The rows lie along a hidden order. The number after each row says roughly how far along it the row is, from 0 to 15. A new part has a new order.
[  6 -43   1  23 -15   7  -7   1  11  -7  -1 -49 -11  37 -15  29 -12 -27
   1  35  -5  13 -13  16  34  15 -41  29 -10] | 15
[ 29 100  10   7   2   2 -30  13  26   0  -7   7  58   3   8  19 -14  40
  11  15   2  33  22  17   8  -3  -2 -33 -11] | 2
[ 32  43  14  13 -20  -4 -27 -15 -17 -37  11 -15 -16  45  10 -26  17  -5
  28 -13   3  12  -1  -4   3   9 -34  23 -17] | 15
[-14 -67   2  -1  29 -37 -12   9 -11 -15 -11  26  25  28  42  16  -6 -33
  -7 -16  20 -29  -8 -24 -26  -8  -2  17   5] | 3
[ -3 -89   7   6 -19  19 -10 -37 -40  20  10  20 -43   8   2  28  -5  13
  15  18 -16 -14  21  25  -5   2 -11  22  12] | 13
[ 15 -35  -2   4 -25   3   3   3 -36  -1  -7  30 -28 -23  -9 -22   8 -50
  -9  -4  -9 -49  15   9 -17  -3 -30   7  17] | 14
[  7  32   2  16 -12 -11 -28  -5 -28  21  11  16  54 -35  10  13 -51   7
 -30  32   6  -9   0  24  17   7 -19 -41   0] | 11
[  7   8  -9  -9  21 -12 -31  11  -2 -20  10 -61  45 -33 -10  19  12 -13
   4  -3  27  27   8  -2   2  -8   7 -45  -9] | 0
[ 16  67 -21  -5   8  -1  -3  22   7 -37   1 -58  20  19  10 -52 -21   2
   9   0  -4  22   5 -38  12  -3  17 -16   0] | 13
[  4 -17  -2   3   0   0 -20   7 -26 -35  12 -26  -8  60  16 -29 -18 -54
  31   4  17  14  -2  -2 -10   4 -39  50 -10] | 5
[ -1 -37 -11  -7 -23   4 -11  19   0  12  -9  26 -20  51  13  52  -2 -19
 -16  25   2   1  -5  20  19   1   1  50  -6] | 10
[ 25  -8  13   0  22 -13 -23   5   3  14  27  -8   4 -18  18  27  -5  28
  17  17  44  22  11 -17 -13  10  -2 -36  -5] | 5
[-15 -74 -13  15  15 -15 -29  -4 -17  16   1  35   6 -14   2  32 -16   3
  35  52 -16 -14 -11  -5  -1  13 -22   4  -7] | 1
[ 12  30  23   3  -6  -4   5   5  33  -8   5  -2   0  68  34  20  -1 -11
 -24 -23  19  32  -3  -8   9  -3 -27  50 -12] | 13
[ 40 -49  -9  21  -3  -7 -33 -16 -44   3  -9   9 -43 -25  13 -10  24  -3
 -23   1 -13 -34  -6 -31   3   6 -19 -14   7] | 0
[ 18  60  20   0  15 -15  29  22  51  -8 -12  11  35 -22 -11 -29   8  20
 -11  -7  18  10   1 -15  -6  -3 -14 -17 -12] | 1
[-42 -88 -11 -22  36   2   0  11  -4   6  -9 -26  -7  -2 -11  10  -6 -69
  -7  15   8  -2 -17  22 -14  -4  25  44  -5] | 12
[ 18   6  14 -13  -9 -17  11 -26 -46 -23   4  28   3  15  39 -62 -35   1
 -16  -8   0 -21  -6  -4 -12 -10  -9  15   8] | 8
[-31 -32  18  -1   0  -4  26 -10  35  45  -7  46  -8  -5  -1  60  -4  34
   0  14 -25  -5   1  -1   1   0  -4  25   2] | 1
[  8 -44  -6   4  -3  19 -26 -14 -33  10   4 -42 -48 -12  -2  13 -28 -35
  29  32 -43 -19  25   8  -8   7  -6  14  16] | 13
[-22 -52  18  -7  25  -2   2 -13   8   5  41 -21   8  26   3  19 -12  51
  29  11  14  52  -4 -26  -2  -9 -20  11  -7] | 0
[  7 -26 -12  29   8 -29 -20  -4 -12 -11  11 -29  30  -3   2   7  -7   8
  18  20  16   3 -23 -25  25  19 -16 -43 -10] | 7
[-34  11   1 -26   7 -22  36  28  43   9 -15  14  17 -12 -17   3 -17 -41
  22  25  -8 -21  -2  23  -7   2  11  28 -16] | 9
[ 57  -4  17   6  14  -8  -5  -2  -5 -32   0 -37 -21  48  47 -40 -25   3
 -19  -6  49  15 -10 -16  -8  11  -4  -2   3] | 15
[-17 -19  17  21  23  22  -8 -31   2  43  -2  31 -13 -51  -6  22 -15  15
  -6   6   7  -4  -6  30 -19  19  10 -22   6] | 3
[  9 -21  11 -22  -8  17  -5  -9 -13  22 -18   6 -35 -32 -15   0  17 -34
 -31   2 -17 -30  15  50 -16 -10  14  31   3] | 13
[-11 -10 -38  11  14  22  -7  39  -8  -4 -10  14   5 -37 -36 -12  17 -37
  30   3   7  -1  16  -1 -23   9   2 -26   4] | 13
[ 52 -16   7 -15 -12  -8  -7  -6 -49   8  -6  -9 -27 -68   2 -28   4  -3
 -58   9   0 -38   9  -7   3 -14  -1 -29  13] | 0
[ 11 -45  -2 -28 -19 -37  53  13   5   5  24 -28 -13 -20  -2  -8  13   6
   0   1  10 -16   0 -43   8  -6  11 -16   4] | 13
[-28  -4  -2 -11  23   3 -14   9 -11   9   0  -5  35 -64 -31  -6 -22 -48
  12  29 -15  -4  22  33 -23 -10  -7  -4  -1] | 5
[  8  30 -17  18   7  31 -58 -16 -32  -5   1 -16   9   3   6   0  -9  20
 -22  -7  -8  30  -1   3  13  -6   0 -14  -2] | 8
[-18 -61 -25  33   8   3 -29  -2 -14   7  -6  -2 -16   8  -8  27  -3 -25
  -4  16  -4  -7 -32  -8  22  21 -18   6  -6] | 0
[ 19  44 -11   8 -28 -10 -17  15 -33  14  19 -15  55 -68 -25  18 -31  -6
  14  41   1 -11  35  31   9   5 -14 -75  11] | 14
[ 11  50 -18  -8  16  -8   1  15  14 -19   7 -61  17  -2  -2 -31 -28  16
  13  17 -13  16  -4 -36  15   1  25 -27  -4] | 13
[ 41  -3  -2  21  -6   9 -24  -4 -17 -37   6  -8 -26  27   1 -41  36  -2
   5 -32  15  18  -4 -33   2  -1 -46  14  -8] | 13
[  4  28  -2 -14  11   0  40  40  44  15 -26  34   5 -27 -12 -11   4 -10
 -19   1  12 -16   6   1 -14   0  26  -7   2] | 4
[ 18  36 -14   3  -6 -10 -19  15 -44 -10   1   1  50 -25  26 -16 -50 -12
  12  20  -4 -20  33   9 -18   0   7 -54  24] | 12
[-51 -56  -9   4  -3 -19 -16  -9 -30  21  17  26  29 -44 -22  48   7 -31
  45  17 -11 -22   8  19 -16   3 -17 -13   2] | 4
[  9  15   2   5   2 -21  -5   2  25  20  -9  33   4 -28   7  35  41  42
 -34 -20  11  -8 -11 -28  14  -3  12 -23  -5] | 15
[  6   2  11  17  16  24 -19 -38 -16  -6 -30  28 -29   8  23 -18   8 -14
  -3 -31   4 -24  -5  27 -27   9  18   1  11] | 14
[ 24  31  26  -6 -13  -7 -16  -8   2   5 -17  56  11   6  17   8  -1  23
 -46 -14   6   3  -1  18   5 -20 -17  27 -13] | 13
[-24 -15   7  11  28 -16 -38 -36 -12   2 -12  57  25   1  33  14  26  47
   5 -22   0  -3 -18 -10 -13  -7  15  -6  -6] | 12
